Below are the code and all the weights of a small trained network. Each question names an input and a class and asks about switching units off, where a switched-off unit gives its printed mean instead of its output.

import numpy as np


def w(rows, s, z=0):
    codes = np.array(rows[::2]) - 128.0
    scale = np.full(codes.shape[1], s)
    scale[-1] = z or s
    return codes * scale


def f(y):
    return np.maximum(y, 0)


def log_softmax(a):
    a = a - a.max(-1, keepdims=True)
    return a - np.log(np.exp(a).sum(-1, keepdims=True))


def net(x, mask):
    res = np.array(x, float).reshape(1, 8) / 4 @ E
    y = f(res @ A[0][:, :-1].T + A[0][:, -1])
    res = res + np.where(mask, y, B[0][:, -1]) @ B[0][:, :-1]
    return log_softmax(res[-1] @ U[:, :-1].T + U[:, -1])


A, B = {}, {}
E = w([
[48,123,182,41,53,109,83,118,181,148,213,185],'x0',
[122,156,209,110,102,140,104,105,126,176,122,62],'x1',
[180,150,147,143,12,102,71,97,16,10,198,93],'x2',
[158,77,186,103,162,95,158,114,148,144,12,169],'x3',
[67,180,170,157,132,57,250,37,132,82,96,170],'x4',
[31,120,31,234,202,111,54,59,90,121,138,171],'x5',
[201,72,210,49,65,108,2,167,108,77,116,182],'x6',
[84,223,118,66,125,148,55,25,148,134,44,142],'x7',
],0.0077)
A[0] = w([
[72,182,92,229,144,167,145,114,59,87,112,88,137],'neuron 0',
[119,104,130,177,155,142,116,168,103,126,131,115,28],'neuron 1',
[73,167,152,122,143,111,188,115,172,174,97,144,126],'neuron 2',
[155,173,187,114,90,184,121,163,154,128,97,48,149],'neuron 3',
[131,104,131,128,84,126,122,120,45,78,156,93,196],'neuron 4',
[100,211,103,192,173,142,102,72,74,79,124,114,118],'neuron 5',
[106,85,116,119,92,100,52,163,86,120,216,104,57],'neuron 6',
[120,84,96,101,97,139,33,134,142,136,188,118,186],'neuron 7',
[122,125,113,175,96,119,121,181,90,36,149,174,160],'neuron 8',
[101,137,101,103,149,156,45,173,174,156,135,162,128],'neuron 9',
[127,95,81,54,142,162,82,153,187,198,139,153,80],'neuron 10',
[55,147,144,113,94,114,216,145,179,101,213,106,128],'neuron 11',
[80,201,71,141,117,138,112,54,57,118,102,118,144],'neuron 12',
[158,89,100,132,212,102,153,157,153,207,112,118,87],'neuron 13',
[118,124,127,22,129,118,64,89,169,148,101,161,216],'neuron 14',
[159,71,85,143,87,66,155,164,94,106,109,166,116],'neuron 15',
[141,85,113,158,145,140,108,122,144,192,115,124,133],'neuron 16',
[150,101,149,69,94,64,177,134,167,110,63,93,205],'neuron 17',
[93,195,77,170,171,205,115,111,88,111,171,129,146],'neuron 18',
[128,174,160,69,64,178,168,164,145,138,152,59,137],'neuron 19',
[167,105,158,136,64,147,78,191,86,74,193,129,141],'neuron 20',
[130,97,95,182,178,103,200,166,148,199,138,138,253],'neuron 21',
[135,120,89,255,204,178,171,168,142,180,74,114,164],'neuron 22',
[123,90,167,86,83,66,103,36,124,129,21,170,122],'neuron 23',
[136,196,178,38,120,177,108,129,88,120,132,57,145],'neuron 24',
[143,160,167,106,163,138,212,109,92,107,100,161,155],'neuron 25',
],0.01,0.0052)
B[0] = w([
[112,153,14,131,201,61,110,71,141,122,135,53,219],'neuron 0',
[125,124,161,193,163,101,110,175,102,84,86,105,150],'neuron 1',
[44,109,135,101,108,117,175,60,136,150,139,131,210],'neuron 2',
[189,154,134,142,75,142,72,158,157,160,68,68,203],'neuron 3',
[175,97,118,163,100,74,109,107,77,115,156,137,208],'neuron 4',
[122,185,78,128,173,51,64,98,120,58,108,91,215],'neuron 5',
[154,35,179,150,159,79,42,134,81,159,185,143,203],'neuron 6',
[80,51,128,110,145,101,47,196,109,142,207,133,221],'neuron 7',
[151,120,126,165,130,110,154,124,104,60,125,137,190],'neuron 8',
[65,89,89,80,171,114,63,179,176,139,142,121,198],'neuron 9',
[74,145,54,93,97,184,126,221,178,162,138,174,198],'neuron 10',
[104,119,121,124,72,101,217,83,131,200,209,153,200],'neuron 11',
[66,169,32,109,119,80,53,74,158,113,141,126,219],'neuron 12',
[95,89,170,142,158,160,191,157,142,148,60,105,204],'neuron 13',
[94,157,151,90,135,185,40,199,170,138,121,195,233],'neuron 14',
[128,138,150,76,122,150,207,147,92,69,111,131,165],'neuron 15',
[81,103,169,120,156,154,111,191,115,116,121,78,175],'neuron 16',
[153,154,165,144,37,170,163,147,132,102,76,152,203],'neuron 17',
[130,119,62,105,170,72,66,104,130,167,170,132,211],'neuron 18',
[186,189,131,123,76,113,155,106,132,207,160,101,203],'neuron 19',
[213,63,150,173,100,50,109,163,64,108,153,133,233],'neuron 20',
[132,100,168,151,165,165,226,136,97,153,150,74,235],'neuron 21',
[81,51,102,174,187,172,180,102,133,125,55,13,253],'neuron 22',
[73,178,254,141,164,198,72,110,80,87,67,189,217],'neuron 23',
[195,164,94,141,39,133,61,98,133,230,92,134,213],'neuron 24',
[144,221,139,170,130,166,181,75,124,55,86,153,182],'neuron 25',
],0.008,0.015)
U = w([
[243,185,152,109,60,156,82,152,157,213,85,63,50],'0',
[95,93,120,54,143,178,50,239,211,180,158,178,112],'1',
[86,176,216,117,171,168,89,81,137,122,47,203,103],'2',
[78,200,23,139,204,100,72,72,120,101,158,78,111],'3',
[175,23,146,153,119,101,33,179,56,110,223,132,42],'4',
[90,137,137,126,128,130,235,105,172,194,223,151,254],'5',
[135,55,107,169,232,178,192,147,147,176,67,61,73],'6',
[246,117,128,136,111,104,189,174,90,2,124,141,98],'7',
],0.009,0.0032)

Each question gives the input, the list of numbers given to net, and the class t.
The units are the neurons (one row each of A and B). Each row of codes is followed by its name. A weight is (code - 128) times the scale printed after its matrix; where a second scale follows, it is the last column's (A, B and U).
mask holds one flag per neuron, in row order. A switched-off neuron (its flag False) gives its mean, the last column of its row in B, instead of its output. The means were averaged over made-up inputs and are rounded, as every weight is.
A unit's drop is (log p(t) with every unit on - log p(t) with that unit switched off) / (log p(t) with every unit on - log p(t) with every unit switched off).
The circuit of an input: a set's keep is (log p(t) with only the set's units on - log p(t) with every unit switched off) / (log p(t) with every unit on - log p(t) with every unit switched off). Starting from the 12 units with the biggest drops (on a tie, the unit counted first), units are removed one at a time, each time the one whose removal leaves the highest keep (on an exact tie, the one counted first), for as long as the keep stays at least 0.8.
circuit, biggest first: the units of the circuit, biggest drop first
most important unit: the unit with the biggest drop
k most important neurons: the k neurons with the biggest drops, biggest first
drop of u: that unit's drop, to one decimal
input [-3,0,-8,-3,1,4,0,4], class 6: most important unit => neuron 22
input [1,-5,-3,3,-6,0,7,-4], class 1: 4 most important neurons => [neuron 10; neuron 9; neuron 4; neuron 14]
input [-8,5,-1,-8,3,-3,2,-3], class 0: circuit, biggest first => [neuron 3; neuron 19]
input [-4,-8,-1,4,7,-5,1,-1], class 2: 2 most important neurons => [neuron 20; neuron 23]
input [1,4,-8,4,-1,-8,-3,8], class 2: 3 most important neurons => [neuron 23; neuron 2; neuron 14]
input [7,-5,-7,7,1,-5,-2,4], class 2: 2 most important neurons => [neuron 23; neuron 25]
input [-8,-8,-1,6,8,3,3,4], class 2: 4 most important neurons => [neuron 23; neuron 25; neuron 18; neuron 17]
input [-6,4,8,8,7,-6,3,5], class 2: 2 most important neurons => [neuron 23; neuron 25]
input [-6,6,8,-4,3,-7,-7,-8], class 7: 4 most important neurons => [neuron 4; neuron 20; neuron 8; neuron 14]
input [1,6,-2,1,-6,-2,-5,3], class 0: 3 most important neurons => [neuron 3; neuron 19; neuron 24]
input [5,0,6,6,-1,-4,-1,6], class 0: 3 most important neurons => [neuron 24; neuron 19; neuron 3]
input [2,6,-1,5,-1,5,2,3], class 2: 2 most important neurons => [neuron 23; neuron 18]
input [3,1,8,-2,-3,1,-4,3], class 4: 2 most important neurons => [neuron 6; neuron 20]
input [6,4,6,7,7,-2,3,-5], class 7: most important unit => neuron 20
input [7,-8,-8,3,7,8,-8,1], class 6: 3 most important neurons => [neuron 21; neuron 22; neuron 13]
input [8,8,6,4,7,3,-1,6], class 2: drop of neuron 23 => 0.2
input [8,8,-1,-2,-4,0,-7,-6], class 5: drop of neuron 11 => 0.2
input [-2,-5,-3,-4,-1,4,5,6], class 1: drop of neuron 22 => 0.3
